Below is a small trained network, with its code and all its weights. Each question gives an input and a class and asks what happens when units are switched off, that is, made to give their printed mean instead of their output.

import numpy as np


def w(rows, s, z=0):
    codes = np.array(rows[::2]) - 128.0
    scale = np.full(codes.shape[1], s)
    scale[-1] = z or s
    return codes * scale


def norm(h):
    return h / np.sqrt((h * h).mean(-1, keepdims=True) + 1e-5)


def f(y):
    return np.maximum(y, 0)


def log_softmax(a):
    a = a - a.max(-1, keepdims=True)
    return a - np.log(np.exp(a).sum(-1, keepdims=True))


def net(x, mask):
    res = np.array(x, float).reshape(1, 2) / 4 @ E
    u = 0
    for l in range(3):
        y = f(norm(res) @ A[l][:, :-1].T + A[l][:, -1])
        res = res + np.where(mask[u : u + 9], y, B[l][:, -1]) @ B[l][:, :-1]
        u += 9
    return log_softmax(norm(res)[-1] @ U[:, :-1].T + U[:, -1])


A, B = {}, {}
E = w([
[187,251,50,91,152,147,112,101,135],'x0',
[98,145,107,191,193,79,163,200,209],'x1',
],0.014)
A[0] = w([
[103,124,147,213,147,70,166,187,167,118],'L0N0',
[68,91,141,128,99,141,125,160,154,86],'L0N1',
[84,3,183,156,117,112,137,124,118,102],'L0N2',
[113,92,152,135,141,113,128,135,143,141],'L0N3',
[85,103,136,216,146,76,182,176,133,116],'L0N4',
[106,90,159,146,125,112,148,158,139,28],'L0N5',
[118,134,125,169,163,93,173,171,157,3],'L0N6',
[113,127,126,143,153,106,126,139,133,67],'L0N7',
[112,123,126,141,100,132,150,163,123,85],'L0N8',
],0.02,0.013)
B[0] = w([
[94,108,134,164,128,163,168,97,133,251],'L0N0',
[106,95,98,121,92,143,157,120,73,176],'L0N1',
[85,114,133,133,72,154,165,50,102,251],'L0N2',
[128,146,122,157,126,138,141,98,103,179],'L0N3',
[85,52,111,152,70,85,157,88,85,244],'L0N4',
[141,85,106,102,107,164,158,101,77,167],'L0N5',
[98,252,157,138,187,102,118,125,174,178],'L0N6',
[104,146,156,153,143,106,134,119,152,143],'L0N7',
[149,70,143,145,115,127,116,143,132,141],'L0N8',
],0.018,0.021)
A[1] = w([
[94,129,137,249,156,110,145,161,158,165],'L1N0',
[106,56,182,117,91,145,95,119,82,138],'L1N1',
[102,130,134,133,129,127,117,119,111,73],'L1N2',
[132,79,187,119,86,138,111,110,107,66],'L1N3',
[162,157,115,136,133,133,139,111,119,60],'L1N4',
[153,168,129,104,144,142,125,126,146,88],'L1N5',
[78,125,142,160,114,102,122,151,140,49],'L1N6',
[138,78,196,98,125,134,99,134,118,62],'L1N7',
[42,97,158,163,121,133,139,111,123,253],'L1N8',
],0.018,0.0039)
B[1] = w([
[86,127,157,150,169,237,169,99,205,194],'L1N0',
[104,36,78,185,162,169,244,144,157,208],'L1N1',
[128,111,108,146,161,79,162,191,154,147],'L1N2',
[104,27,147,152,199,112,142,162,173,182],'L1N3',
[233,102,142,119,164,127,73,191,119,154],'L1N4',
[166,124,157,22,72,94,111,167,97,159],'L1N5',
[130,106,117,133,92,93,185,126,134,152],'L1N6',
[164,58,93,101,142,161,172,87,106,137],'L1N7',
[80,254,105,190,116,45,135,59,177,254],'L1N8',
],0.0095,0.02)
A[2] = w([
[72,115,147,166,48,161,164,46,83,99],'L2N0',
[122,157,131,119,104,105,106,123,156,2],'L2N1',
[133,154,132,109,128,107,64,122,117,34],'L2N2',
[129,123,136,129,105,121,121,127,136,63],'L2N3',
[111,115,160,134,111,99,126,143,149,177],'L2N4',
[159,162,135,113,102,117,43,129,85,67],'L2N5',
[125,134,108,164,164,201,149,182,204,95],'L2N6',
[115,129,167,150,105,69,128,150,147,217],'L2N7',
[7,139,147,169,82,107,164,55,109,161],'L2N8',
],0.016,0.0033)
B[2] = w([
[107,239,127,158,191,54,64,248,195,233],'L2N0',
[135,159,113,110,128,122,126,108,166,129],'L2N1',
[175,156,79,154,96,88,95,197,178,140],'L2N2',
[133,107,168,157,130,147,140,104,154,128],'L2N3',
[96,156,54,88,110,230,111,114,99,136],'L2N4',
[57,153,92,246,137,21,145,173,126,153],'L2N5',
[153,109,180,40,43,157,123,78,92,149],'L2N6',
[137,157,93,102,139,177,204,69,65,139],'L2N7',
[96,201,74,238,254,52,122,228,190,252],'L2N8',
],0.0088,0.03)
U = w([
[151,161,147,66,118,191,128,103,160,118],'0',
[132,105,155,126,130,138,86,142,137,33],'1',
[118,102,152,106,144,129,74,133,134,41],'2',
[173,173,96,99,109,86,83,174,108,182],'3',
[111,112,153,112,113,152,82,153,127,2],'4',
[85,158,101,168,156,117,169,104,162,172],'5',
[115,111,162,121,123,163,93,171,126,17],'6',
[136,5,111,109,86,144,156,114,79,212],'7',
],0.026,0.0083)

Each question gives the input, the list of numbers given to net, and the class t.
The units are the neurons (one row each of A and B). Each row of codes is followed by its name. A weight is (code - 128) times the scale printed after its matrix; where a second scale follows, it is the last column's (A, B and U).
mask holds one flag per neuron, layer by layer. A switched-off neuron (its flag False) gives its mean, the last column of its row in B, instead of its output. The means were averaged over made-up inputs and are rounded, as every weight is.
A unit's drop is (log p(t) with every unit on - log p(t) with that unit switched off) / (log p(t) with every unit on - log p(t) with every unit switched off).
most important unit: the unit with the biggest drop
top k neurons: the k neurons with the biggest drops, biggest first
k most important neurons of layer l: the k neurons of layer l with the biggest drops, biggest first
drop of u: that unit's drop, to one decimal
input [5,4], class 0: top 2 neurons => L0N4, L0N2
input [4,1], class 3: most important unit => L0N0
input [0,-6], class 7: top 4 neurons => L0N2, L0N0, L0N6, L0N4
input [8,6], class 0: top 3 neurons => L0N4, L0N2, L2N8
input [0,-8], class 7: top 3 neurons => L0N2, L0N0, L1N8
input [7,6], class 0: top 2 neurons => L0N4, L0N2
input [0,-3], class 7: top 3 neurons => L0N0, L0N6, L0N2
input [1,0], class 3: 3 most important neurons of layer 0 => L0N5, L0N0, L0N4
input [0,-2], class 7: 4 most important neurons of layer 0 => L0N0, L0N6, L0N2, L0N4
input [6,-8], class 3: top 2 neurons => L0N4, L0N2
input [1,-2], class 7: top 2 neurons => L0N0, L0N6
input [2,-4], class 7: 2 most important neurons of layer 2 => L2N0, L2N8
input [5,-3], class 3: top 3 neurons => L0N4, L0N2, L0N0
input [4,3], class 0: top 4 neurons => L0N4, L0N2, L0N0, L1N8
input [7,0], class 3: most important unit => L0N0
input [5,-2], class 3: 3 most important neurons of layer 0 => L0N4, L0N2, L0N0
input [3,-6], class 7: 4 most important neurons of layer 0 => L0N6, L0N0, L0N2, L0N4
input [6,-4], class 3: 2 most important neurons of layer 0 => L0N4, L0N2
input [8,4], class 3: drop of L0N0 => 1.0
input [1,-6], class 7: drop of L0N5 => 0.0
input [8,-4], class 3: drop of L0N4 => 0.1
